Each row is followed by its tier, which names the range that a hidden value of the row falls in. A new part has a new value, new ranges and new names.
[-339 -126  110   41   17  -64  -28  -74 -101   19 -352  212  -35 -189
  274   21  -58  -60  205 -263  -91  218  144   -7   20  112  113   84
   64  255 -118 -139  -24  -74  165   76  109 -254   72  101  -17 -162
    3]	bal
[-199  121   -6  103  -82  175   21 -195  -66 -150 -306  165 -117  109
  362 -127   88   23   38 -266  123 -153  208 -187   55  128  227  145
   81   59 -335  192   93  -21   87  425  117  -47 -228   92  -30 -241
    0]	kivo
[   5  -26    3   -2  -24   10  -30  -32  -49  -29  -28  -99  -30   54
  144  -38 -184  -36   35  -32    4  -24  -57  -98  -24  155  -20  -57
   69    4   14  -68 -174   71  121   93  106 -110  -77  161  -94  -77
   -8]	kivo
[ 106   35 -184 -109 -200 -195 -298   63 -157   86 -181   -8 -276  211
 -184  -62  -30 -116   13  -55   16 -141  347   63 -141    1  419  -41
  131  -33 -136  163   22  -78   58   86   91 -156  -10  131  105  104
  146]	Peb
[  21  215    1  101  -91  264   79 -216   -1 -151  -18   79  -52  184
  285  -59   99   38 -145   -1  153 -217   -4 -151   66  148  123   83
   33 -111 -164  212   -3  143  -18  301   68  104 -191   33   -2 -138
  -77]	kivo
[  99  217 -157   83   97   97  -18  -59 -195  -22 -232  221 -225   48
  -45   11  194   39 -218  -16  195 -260  384 -178  -63   75  392    0
   37 -109 -335  292  282   44   89   94  137  -43  -67 -111  223   35
  118]	Peb
[ -61   63    0  147  -61  -26 -138  -23 -109   49 -303  240 -238   41
  208  -20   52 -186 -120 -162  218 -133  269 -131 -178   70  322  104
  -57   64 -198  173  -51  -35  -71  200   -3   -6   40   29 -100  -83
  137]	Fegi
[-280 -144   -2 -159   60 -279 -122  209 -220  149 -454  -93 -172 -103
   28  -37 -100 -135  348 -172  -62  259  298  132  -82   45  182  152
  199  209  -12 -150 -132 -321  191  -29  208 -399   63   92   15   -1
   67]	bal
[  -7  -42  -78   25   38  -48   51   74   -7   36    2 -148   46  -57
   49  -46 -222  -75  -11  -50  -22  -39 -160 -118  -52  103  -69  -77
  -31   95   75 -102 -103  -10   90   71    6   21    1  156 -158  -77
   63]	bena
[ 132  315 -184  102  -72  309  221 -200   92 -109  111   87   25  167
   69  -17  209  144 -284   24  112 -342  -84 -144  127   50  194   19
  -21 -124 -187  333  232  158  -25  288  -42  290 -215  -27  144  -63
  -47]	bena
[ 325  114 -195 -200   25  106  208   89  118   51  411 -299  178   86
 -279   62   56   15 -242  306 -124  -45 -396  163   -9  -19  -86  -89
  -65 -134  276   32 -119   99  -65 -150    3  254   65  -12   70  216
  -72]	Taled
[-343 -112  116  217   43   23 -119 -273 -193 -103 -502  440 -155 -175
  411    9 -127   82  187 -444   -1   41  391 -308   63  234  224  -75
  137  210 -442  -68  176  109  373  210  191 -439 -120  150   56 -295
   63]	kivo
[ 141  197 -186  -13  117  216  290   -9   91   41   49   54   37   14
  -54   92  293   89 -274   13   80 -135  -94  -22    9  -41  160   56
  -80  -44  -81  246   97   47  -30   54  -14  216  -71 -136  140   87
   -8]	Taled
[-191   59   61   86  123  121  222  -31    3   23 -159   99   49 -150
  269   51   84  -26  -20  -72   62   86  -83  -44   40   87    7  165
  -40  126  -12  -12  -58  -40   14   83   22   39   21  -45  -40 -114
  -56]	bal
[  33   87  -60  -12 -100   59  -56  -75  -55  -40 -106  -18 -137  187
  123  -51   -7    1   -4  -65   84 -129  111  -71  -10  102  184   22
  118  -60 -129  132  -73   43   76  201  110  -86 -170  106   18  -46
   -3]	kivo
[ 148   70  -50 -120   94    1  167  133   12  108  231 -259  114  -37
 -132   93  -53  -35  -93  320  -59   87 -304  150   10   63 -121   -9
   10  -73  328 -107 -194   37   -8 -220   33   77  119  -27   56  153
  -97]	bal
[ 197   70 -326  -55  -23   44  302  153  305  215  163 -163   88   74
 -166   89  124   35 -216 -137   18 -145 -346   34  -49 -167  107   -9
 -126   87   97  204  -94  -42  -72  116 -234  327 -133   39  -44  117
   68]	zem
[ -57  -59   75  -47  134    7 -170  -68 -318 -144 -179  122  -62 -129
   54  -68  -68 -134  -27   46  -93   76  257  -80 -128  206   67  -71
   -8   10 -146 -125   66   38  139  -75  324 -220  226   36    3  -46
   69]	zem
[ -73   14  -36   78   73  -26 -159  -75 -248  -31 -345  290 -206  -79
   64   -8   26  -54  -48 -156   56  -72  418 -165 -108  124  321  -45
   29   56 -322   76  193   14  162   63  180 -214   59   13   98  -58
  148]	Fegi
[  -8   -3   55  -39  188   14 -123   -4 -311  -78 -210  122 -115 -115
   27  -20   22 -137  -87   82   12   53  290  -66 -163  168  119  -14
  -15  -30 -135  -49   30   12   91 -113  302 -191  213  -54   34   20
   79]	zem
[  23   84 -113  -71  164  100   62  -17 -187 -117 -121 -100  -42    9
   -9  -83  -19   79   -1    6    1  -99  142 -152   17  149   60  -49
  115  -68 -172   32  132    7  229   74  276 -145 -124   28  100  -37
   23]	kivo
[ 301  182 -163  -48   10   23    5  100  -65   42  175 -214  -65  156
 -180  -16  -40  -76 -247  287  115 -226  -76  -28 -102   75   79  -64
   -9 -199  115  122  -75   68  -53  -36   40  147   11   -1   25  134
   40]	bena
[ 125  -32  -53   16  -37  -84  -40  100   16  103  101 -108   -4    2
  -11    9 -177 -188 -144   67   19  -47 -181  -25 -164   65  -11  -75
 -111   32  170  -57 -233   39  -66  -22  -62  110  135  118 -187   27
   78]	Fegi
[  76   55  166    2  -82   39 -200  -61 -195 -133   64 -146  -84  152
  228 -119 -221 -227  -62  276   96  -49  -26  -59 -119  274  -84   13
   29 -168  130  -92 -329  121  -62   48  193  -47   99  128 -200  -72
  -57]	kivo
[-151 -134  -44   15   43 -194 -132  165 -133  117 -374   17 -174  -81
  108  -69 -130 -224   84 -274   74   33  208  -99 -231   44  171   60
  -32  213 -100  -41 -144 -210   59  123   61 -147   70  133 -220  -82
  201]	Fegi
[-119 -138   41 -104  -12 -127 -128   43 -127   34 -165   -4  -39  -76
   54  -16 -114 -151  124  -73 -132  185   81   89  -98   84   66    6
   35  136   29 -154 -146  -74   91  -38  148 -200  160  124  -62  -14
   36]	Taled
[  34  -33  -18  -29    1   10  -23  -15  -42   -1   11   23   18  -37
   30    2  -44 -113  -97    4  -66   24  -56   -2  -96   79   40  -46
  -71   47   23  -42  -88   49    7   -4   63   19  130   75  -70   -1
   36]	zem
[  22  -16   22  -86   -8    7  -33   10  -69  -12   24  -52   17   -3
   31  -16  -29 -143  -59   92  -69   74  -63   77  -94   88    9   16
  -39   11   91  -61 -155   11  -29  -33  108    4  158   57  -69   24
  -11]	Taled
[  64   39   12   61  -20   31   -6  -15  -24    9   17  -82  -51   72
  155   -8 -152  -69  -69   43  102  -85  -97 -114  -55  151   -8  -32
   19  -44   59  -12 -213  100   34   79   35  -12  -55  107 -118  -51
   -4]	kivo
[ 175   49  -50   33  -63  -44  -38  111   25  117   99  -90  -61   80
   14   14  -75 -226 -230  119  129 -108 -153   -8 -204   43   55    6
 -138  -32  167   51 -278   29 -174   13  -94  193  126   58 -196   60
   75]	Fegi
[-223  -60   51  -33   87  -64   63   63  -88   64 -226  -13   -3 -147
  155   15  -52  -74  151  -86  -45  190   18   44   -1   88   22  120
   59  165   39 -133 -108 -129  107   -2  104 -157   69   47  -28  -70
  -19]	bal
[ -65   45   15  -25  100   31  209   61   17   73   46 -128  109 -113
   77   67  -39  -18    8  130  -37  126 -238   71   63   86 -102   79
   21   49  205 -116 -141  -21   37  -78   21   29   61   -6   13    4
 -103]	bal
[  46   79  -43   24    9  126   83  -62   -4  -52   -4  -71  -18   90
  153  -27  -45   25  -58  -21   72 -111  -73 -129   11  127   18   -8
   46  -48  -46   57 -100   87   84  151   84   -2 -151   81  -41  -69
  -29]	kivo
[ 151  100 -289  102 -147   71  340   40  416  200  252 -152  142  102
   -7   90  -42  106 -184 -173   49 -233 -519  -72   86 -102   25  -62
  -95  108  140  175 -102   76  -41  245 -376  387 -262  149  -94  -21
    9]	bena
[-170  -47   44  -47   28  -39   34    4  -72   34 -141    4   18 -107
  115   21  -49  -53  122  -38  -97  172   -6   75   25   92   32   68
   66  126   45 -123  -80  -60  103  -13  104 -139   80   62   18  -47
  -44]	bal
[ 113  246 -212  -74   83  290  443  -39  183    2  204  -99  190   34
  -72   78  293  187 -208   97  -27 -100 -311   66  169  -47   33   84
  -24  -54   36  205  125   44  -12   76  -32  296 -144 -116  198   72
 -131]	bal
[-288 -157   -9  214   52   22   51 -236   22   24 -355  531   -1 -300
  251  129   -7  115   48 -540 -130   80  167 -218   64   71  237 -134
  -37  347 -377  -41  262  119  301  136  -19 -218  -18  113   82 -209
  103]	zem
[ -17  -63  -70   13  -38 -161 -149   85 -109   85 -171  -16 -134   -4
   11  -40 -176 -149   19 -109   24  -40  120  -71 -146   75  155  -51
   14   95  -34  -30  -87  -60   76   61   38 -109   54  148 -102  -29
  139]	Peb

Part 2:
[  -6 -200  -67   44  160   40  -90  -22  -46 -132   23    9  -24 -157
   71  -30  207  -58 -150 -208 -302   41 -170  186 -110  -79 -175   22
  190 -207   18  142  140  -52  -11  189 -116   86  172   69  136 -130
 -146]	<36>
[ -14   36  -59 -128 -156   32  -30   35  -18  108    8 -161  -19  -41
 -257 -128  -52  234  -57 -110   74    1  -13  138  130  -86   11   -3
 -247  170   45 -319  -57  -27  383  -12  115   62   -2  -81 -126   75
  -13]	<35>
[ -46  -29   40   60 -266  129 -235 -116 -176   53  -36 -225   44   21
 -196  184   -3  108  -43  200   41  -76   91 -102  -34  -12  156 -275
   67  168  -20 -129 -170  -70   65  -45   48   67  -78  -37  -90  116
  -29]	<35>
[ -27  156  116  -63 -205  126  -67   -4 -160    7  -12 -128   47  -99
 -131   53  -73  117    3   61  200  127  186   81  169   49   85 -106
 -248  211   33 -163 -148  -59  102 -109  113   75  -59 -137   22  154
  119]	<36>
[-105 -230   22 -230   91 -290  263  119   45   -8  -55  -26 -153 -142
  -53  -45  -68  220 -195 -161  -34  -35  -97  166   57   13  -57  217
 -229 -283  -36   -5   56  117  109   52  -25   65   44  248 -159  -32
   76]	<48>
[ -76 -306   92 -153  -76 -210  -21  134   16   -3  -65 -173 -135  -21
  -66  103   23  224 -169 -120   52 -226  -43   96  100  134   66  140
  -96 -356 -122   74   29   39  -79   93  -73   84   16  152 -194   67
  100]	<48>
[ -28   79    5   64  182   87  143  -62 -119 -169  -18  119   64 -209
   58  -57   -9 -105    0   59 -145  391   44  126 -109 -138 -109 -115
   43  132   55   57   11   10  103  -55   18   62   18   18  237  -77
  -55]	<36>
[  23  -50   36 -153  -43   10  -85   63  -83  -69   -7  -91  -45 -198
   81   43  131   49 -180 -300    7  -58   -7  264  202   88 -151  259
 -248 -216   73   -1   53 -120  -10  160  -35   76  142   -8   45   60
  115]	<38>
[-118 -295   92   91  144   14 -133  -27  -90 -139   81   46  -71 -161
   47   52  181  -13 -147 -117 -294   30 -173   84 -184   26  -39 -202
  330 -305  -82  301   99   28 -274  133 -145  179  175  121  138 -178
 -135]	<38>
[-118 -186 -137  -53  276 -100  235  -31   60  -20  122  165  -94 -210
 -168 -300   24  104 -193 -218 -381  230 -391  117 -278 -265 -159 -201
  144  -47   30  -18   90  152  293   20   30  177  179  197   28 -343
 -233]	<36>
[ 122 -124  -21  -94 -210   20 -236  116   23  -44  -76 -247    4   60
  -74   84  149   75 -126 -181  159 -184  -49   79  136   57   21   81
  -65 -161  -67    1  -25 -135   84   66   23   93  -15  -89 -102  118
  140]	<42>
[ -12   63 -136 -151 -170    8   96  -64  -10  137   25 -110    0  -64
 -358 -134  -94  209 -152  -36   29   74 -169  -34  -48 -205   16 -211
 -181  287   78 -363 -173   18  514 -133  222  114  -25   20 -182  -49
  -18]	<36>
[-184 -250   -2  -22  177 -100   39   39   17   35  101   39 -144 -125
 -153 -219   -4  238  -77 -163 -284   41 -173  203  -92  -99  -41  -70
   66 -152  -43  -49  152  139  128  129  -75  122  154  128  -32 -157
 -230]	<34>
[ -27   25  -51  120  186   81  109  -83  -89 -145  -36   88   67 -131
    0  -73  -16  -90   28  125 -197  355   19   75 -187 -205  -78 -172
  153  167   22   24   22   30  178  -48    6   44  -16   31  189  -89
 -137]	<35>
[  52 -170  -52   71  252  -59  109    8  -14 -275 -117   85   23 -110
  195   64  113 -194  -88    2 -200  206  -69   72 -206 -118 -147   37
  234 -220  -53  297  101   -1  -25   56  -92   60    6  159  166 -110
   -8]	<47>
[  34  -35   56  -97 -183  -92   64  109   14  -28 -151 -187   21   87
 -171   85 -119  137  -13  154  284   36  105  -59   68   15  174  -72
 -132   55 -125  -51 -145   25  176 -178  115   59 -213    5 -158  154
  197]	<48>
[ -55 -329 -117  -85  245 -282  291   43   97  -97  -84   49 -106  -91
  -29  -71    7   64 -203  -74 -254   53 -251   56 -225 -165 -107   59
  124 -273  -68  120  101  143  176   50  -57   69   35  332  -97 -184
  -76]	<48>
[  61   45  -48 -149 -224   34  -46   -5  -56   29  -48 -171   20  -53
 -158   49   10  103 -155  -77  148  -33  -33   22   93  -40    0  -17
 -221   84   52 -190 -145  -91  263  -51  139   91  -31  -28 -121   77
  136]	<38>
[-164  -56   25   90  236   -3  180 -103 -115  -91   33  151  -20 -203
  -34  -87  -76   19  -10  125 -277  334  -20   72 -227 -165  -48 -229
  144   82    9   35   33  126   83  -34  -23   90   42  149  144 -156
 -185]	<35>
[  79  108  -23  163  142  168  -40  -24 -135 -233 -141   -4  130  -90
  181   30   50 -193  130  128  -79  314  255  209   13 -106 -116   98
   55  131   35   56   89 -106   96   52  -67  -64  -62 -107  285  112
  -49]	<34>
[  47 -131 -198   51  277 -127  334  -48   84 -197 -110  144   42  -50
  -34  -98  -23 -136 -101  119 -231  350 -241  -95 -419 -347 -104 -217
  293   29  -54  133    2  118  339 -136   69  100  -85  243   44 -247
  -83]	<47>
[  35   13   -1   48  130   27  133  -20  -58 -210  -69   84   70 -121
   54   13    7 -137  -39   84  -49  330  -16   15 -162 -124  -57 -162
  111   37  -22  152  -35   14   79 -111   50  107  -51   56  166  -83
   46]	<42>
[ -20   44   93   29  -64   86   -5  -31 -111  -99  -13  -17   58  -83
  -91   57  -32   -5  -26  129   73  228   37  -46  -77  -26   85 -307
   49  124  -43   53 -133    6   22 -165   98  145  -67  -28   80  -10
   69]	<38>
[  40   21 -206 -120 -161   24   49  -99   -8  103   -9 -129   23  -41
 -308  -86  -21  131 -193  -40  -32   22 -210  -60 -106 -242  -32 -183
  -86  244   91 -321 -159  -27  521  -87  193   97  -22   49 -177  -65
  -41]	<36>
[-151 -234   26   10  162  -43  -35   13  -46  -25   78   21 -111 -160
  -41 -106   71  143  -93 -168 -287   23 -114  216  -62  -41  -77  -13
   92 -195  -21   41  152   62   -9  174 -121  100  171  103   47 -116
 -196]	<35>
[  17  -59   59   40  220    4   94   67  -28 -258  -36  121   24 -155
  142  -31   76 -131  -27  -65  -82  311  -24  147  -90  -42  -99  -44
  114 -144  -58  273   82   16  -69  -15  -37  123   31   29  235  -97
   42]	<42>
[-194  -94  247   77  199   43  -34   18 -196 -154   54   97  -63 -265
  165   37   25   31   33  -24 -174  202  179  281   56  126  -43   17
   16 -188  -28  209  140   40 -330  129 -176   79  136   30  260    1
  -73]	<35>
[  -3  -90 -107 -100 -155   24  -93   -3   10  101   41 -163  -30  -21
 -285 -102   47  200 -162 -158  -35  -79 -199   43  -11 -113    8 -135
  -45   69   17 -218  -63  -27  325    9   99  122   49  -18 -152  -39
  -64]	<36>
[  30 -252  -63   67  259 -135  144   -3  -11 -259 -166   48    1  -85
  202  117   99 -169 -108   57 -233  123  -57   52 -223 -112 -131   99
  254 -275  -70  302  113   22  -37   85 -136   13  -15  244   99  -87
  -26]	<48>
[-143 -187  158  187  149   79 -146  -18 -139 -149   35   31  -20 -107
   50   50   78   -5   43   81 -219  150   60  108 -127   32   47 -221
  307 -129 -110  247   98   41 -262   79 -155  106   66   20  201  -56
 -163]	<35>
[-104 -149  100  148  212   66  -79  -14 -128 -176   17   62  -13 -162
  120   11   99  -50   16   -4 -254  183   54  192  -90   -5  -62  -65
  220 -145  -47  218  143   13 -187  127 -162   69  102   33  236  -61
 -154]	<35>
[-200 -219   92  -43  -51  -45 -150  -45 -154   88   48 -121 -141 -142
  -78   75   15  250 -119  -75 -176 -198   27  164   63   72   11   50
  -73 -192   12  -96   57   20  -72  207 -122   60  138  125  -99   38
 -122]	<34>
[ 127 -120 -144 -136 -182 -129   29   72   66   -4 -206 -267   18  114
 -145   86   -3   99 -132   25  160 -146  -25  -23   45  -82   31  137
 -118  -21  -50 -136  -88  -56  351  -31   77  -15 -158   67 -245  138
  132]	<48>
[ -40   79   71   69 -119  110 -101  -39 -153  -18  -81 -134   58   -7
  -96   71  -95   83  100  224   87  121  256   56   62  -28  107 -109
  -73  215  -15 -148  -76  -27  136  -54   33    1 -119  -84   23  167
  -11]	<34>
[ -46  138   21   54  -41   84   39  -94 -179  -33 -106  -62   64  -80
  -43   58 -146   35   86  266   26  208  272   68   22 -100   26  -45
 -135  263   57 -197  -76   -8  226  -61   48  -37 -121   -9   46  141
  -20]	<34>

Next part:
[ 116  281  -37  382   27  -16  242  317   91 -400  140   29 -257  -64
 -189 -433  447  226 -126 -460   53 -159  -35  -31 -179  -85 -231   49
 -103 -223 -215  -91  -48 -141 -111   48   65   59  115  118  199  163
 -345]	M
[  63 -141   30 -164 -121  -96   44   36 -114   71   -1 -129 -139   31
 -122   48 -212 -157  205  118  104 -148  209   16   62 -173 -133  -52
  -83   -1   93   37  -81  -21  156 -109  -87   76    4   35  -29   37
  151]	M
[  21  235  -53  181  169  -63  185   70  -60 -284   50  -58  -69  -71
 -134 -345  318  224  -54 -317   60 -114   10  -42 -114  -21 -136   34
   10 -117  -76 -106 -138 -155 -116    9  -49   53  164  -67   33  123
 -275]	J
[-145  263  115  371   34   93  110 -116  254 -343  117  211  -85  105
 -267 -314  389  287    8 -293 -225 -126 -127  187  -85  -63 -177 -117
  -16 -245  -73  -23 -178   30   -4   39   20   22 -165  -82   20  199
 -141]	R
[-107  145  197  192  120   27  143  137  270 -127  -20   92  -47   13
  -99 -146  332  -67  146   84 -103  -78  -41  240  176 -409 -409    6
  -86 -224  -62  -24    8 -274   93  129  -80  142  -58   30  107  266
  120]	P
[-180  -65 -112 -245 -103  116  -94 -250  -32  -97  -67   36  111 -126
   52  229 -103   92  133   65 -155 -159    5 -144 -228  397  224   39
  211  174  127    4 -163  252  -89  -87  -76 -152   27 -208 -262  107
 -322]	P
[ -66 -334   49 -514 -287  -27 -159 -109   63  262 -141  -69   50   22
  101  460 -487 -384  372  510 -174 -199  135  -28   93  -20   58  -49
  -64  120  192  196   34  275  247  -84  -75  -31 -190  -60 -157  111
  284]	P
[  15   21 -125  -34  246 -115   37  -97 -133   41  -49 -124  118 -103
  135 -138 -227   -7   54  197  -86   99  -13  -68  151 -129  183   41
   97   90  138   15  -35  -82  -37  -96 -198  100  370  -89 -138    1
  -31]	K
[  53  -90  -51 -294 -255  -36   -4  170  105  -41  -64  -67  -83  -68
   22  184  -73 -136  146   62  -62 -288   50 -149 -177  106  -21   42
 -108   35  -44  103   71  224   75   -5   48  -58 -107   25   47  186
  -94]	M
[  63  -60  -23   73 -116  -26   62   11 -125  -74   96  -35 -203   20
 -174  -99 -127    7   98  -73   75 -105  158    0  -15  -72  -58  -53
  -22  -31   65   -6 -152   -5   52 -140  -59   46   78   57  -55   -9
  -48]	Q
[ 169  -68 -130 -209  -14 -198   42  123  -22  122  -50 -155  -52  -15
  -13  -16 -298  -91   83  224   23  -57   25  -14   57 -245   63   -9
 -100  124   41  106  137   69  164  -92  -93  134  164   95   81   70
  133]	R
[  74 -144 -129 -390   25 -180  -32   -5 -182  123 -121 -274  116 -136
  252   93 -333 -249  169  212  -65 -136  126 -298   58   86  163   84
  -50   68  120   98    6   81   -9  -61  -92  -13  176 -152 -159   37
   -6]	N
[   6  262    5  500  212    3  173   60  100 -279  136   95 -105  -16
 -102 -484  261  199  -79 -219 -141   51 -109   92   89 -245  -92  -10
  -15 -225  -58  -54  -87 -193  -84   11  -56  125  214   30   41   88
 -158]	N
[-127  -99  -32 -296 -240   65  -98 -189  -13 -127  -38  -19   50  -60
   44  214  -74  -35  185  -71 -193 -320   84 -249 -253  476  125    1
   39    8   79   69 -198  345  -67  -50   39 -210 -183 -244 -239  126
 -262]	Q
[ -16  172   14  335  121    2   80    5  198 -172   80  106  -32   13
   -4 -317   86   80   -5  -26 -285   33 -153   73  118 -216   10  -34
  -42 -175  -14   54  -11  -23  -10    8  -43   91  115    5   14  109
  -40]	K
[ 169  -53 -183   19  -36 -115    9   59  -80   -2   58 -101  -84  -64
  101 -152 -337  -50    8   57 -129  -13   10 -179   34  -39  264   12
  -60   29   65  109   34  141    3 -134  -37   44  260   53  -54  -41
  -78]	N
[  84 -121   16 -188  -49 -125   78  144 -113   83  -46 -171 -112  -32
  -48   43 -152 -216  192  161  145 -135  201  -12  101 -230 -188   19
  -95    2   60   13  -16 -131  128  -61 -109  102   85   55   11   73
  132]	Q
[-208   64   87  240   -5  174  -36 -212  334  -81   37  299   10   78
 -110  -11  -33  120  117  241 -359   74 -199  306  107 -224   41 -115
  120   -3   95   66  -38  103  118  -43 -111   64  -37   12  -70  150
   60]	K
[  73 -354    4 -694 -180 -204  -74   51  -99  380 -210 -282   34  -11
   86  430 -538 -461  375  572   84 -193  244  -42  152 -221  -53   -8
 -128  198  173  162  119  100  314  -90 -139   82  -56    5  -43   94
  416]	J
[ 228   63    9  110    6 -165  226  441   11  -75   39 -138 -271  -33
 -126 -248  118 -117   36  -58  199 -115  114   40   86 -437 -341   47
 -220 -139 -126  -17  105 -269  107   17  -36  195  156  236  260  125
   69]	M
[  36   87  -43   87   85  -52  133  107  -88 -162   29  -77  -88  -95
  -52 -191  129   41   31 -134   71 -100   82  -67  -30  -54 -119   62
   -2  -74  -16  -71  -99 -157  -71  -20  -75   50  186  -12  -12   88
 -185]	P
[ 115 -243  -35 -140 -372  -27  -86   71  108  107   48    8 -189   64
   -7  160 -454 -238  191  234 -184 -158   71  -45   28  -81  123  -82
 -164   17   76  216   77  326  214 -132   36    5 -104  139  -15   33
  158]	P
[ 114   74 -149    8   35 -126  117   28 -254 -194   67 -180  -98  -87
  -63 -256   15  125  -26 -316   99 -159  131 -242 -161  165   52   31
  -14  -47   -2  -48 -182    6 -128  -96  -24  -15  201  -89  -74   -6
 -294]	J
[ -52  164   35  152   35  -17   80  -70  118 -213   60   53  -37   53
 -150 -235  187  157   34 -187 -160 -141  -55   43  -58  -30  -84  -73
  -50 -158  -31   16 -122   57    3    8   -2   21  -73  -97   -9  148
  -90]	R
[  94   39 -137   53  -45  -83   74  -63 -241 -193  111 -123 -132  -33
 -117 -239  -59  155  -10 -323   48 -159  133 -209 -172  204  110  -27
    1  -45   37  -22 -229   97 -100 -146   -9  -40  138  -87 -119  -43
 -278]	J
[-212  -14   43 -236 -227  111 -101 -246  189 -158  -45   99   81   18
  -37  203   47   56  187  -39 -310 -318  -36  -86 -250  375   70  -65
   31  -25   41  100 -155  397   11    3   56 -183 -332 -248 -169  219
 -173]	J
[  -3  377  -87  302  289  -40  266  101 -194 -515   82 -109  -40 -197
  -65 -522  626  329 -150 -672  118 -187   45 -264 -255  269 -178  147
   61 -241 -151 -230 -294 -279 -380   71  -11  -49  268 -204  -43  131
 -639]	Q
[  58   44  -66  313 -248   71   36  -47   69 -229  220  167 -302  110
 -312 -213  -77  253  -26 -250 -103  -97  -12   83 -172    4   92 -156
  -19  -53   -2   46 -141  244   64 -173   52    8  -31  127    9   -4
 -162]	J
[-225  335  151  450   14  174   96 -140  436 -423  125  345  -58  125
 -295 -304  525  369  -14 -312 -355 -139 -249  261 -141  -31 -191 -133
    5 -270 -118   -9 -154   99  -12   93   57   -8 -263  -90   50  287
 -192]	R
[ -19   82    2   -7  -28   -8  104   76    7 -189    7  -32  -84  -56
 -108  -86  185   64   70 -152   33 -196   61  -41 -129   29 -155   27
  -14  -65  -42  -44 -104  -35  -27    3  -22    0    7  -40   11  157
 -182]	M
[  64  -46  -55   25 -212   -2  -46   80  234  -56   46   67  -89    8
   87  -16 -199 -108   77   92 -343 -130  -96  -92  -14   -9  162  -31
 -145  -78  -12  195  101  306   80  -31   74  -22  -58   59   12  111
  -16]	N
[ 181  -14  -37 -107  -67 -161  118  310   43    8  -22 -144 -159  -33
  -38  -74  -55 -142   83   72   71 -155   66  -27   26 -279 -156   30
 -190  -34  -71   66  137  -44  137   -7  -16  123   72  149  178  136
   89]	J
[   8  112   64  467 -154   94   -5   31  493 -170  171  309 -160  153
  -62 -252  -54   48    8   38 -537   15 -284  180  108 -269  100 -154
 -153 -225  -50  216   92  276  130  -16   78   63 -115  151  104  135
   81]	K
[-205   58   99 -208  -82   74   -3  -89  217 -154  -99   64   85  -26
  -42  151  231   15  192   10 -186 -280  -32    9 -155  145 -152    0
    9  -58  -20   28  -83  135   26   86   -2  -85 -256 -188  -54  292
 -107]	J
[ -75 -241 -122 -588 -179  -33 -123 -201 -142  160 -155 -134   95  -78
   30  423 -410  -94  249  325   19 -185  138 -113 -146  219  195    2
  135  323  193   69  -58  273  108 -155 -128  -72    4 -134 -204   72
  -27]	J
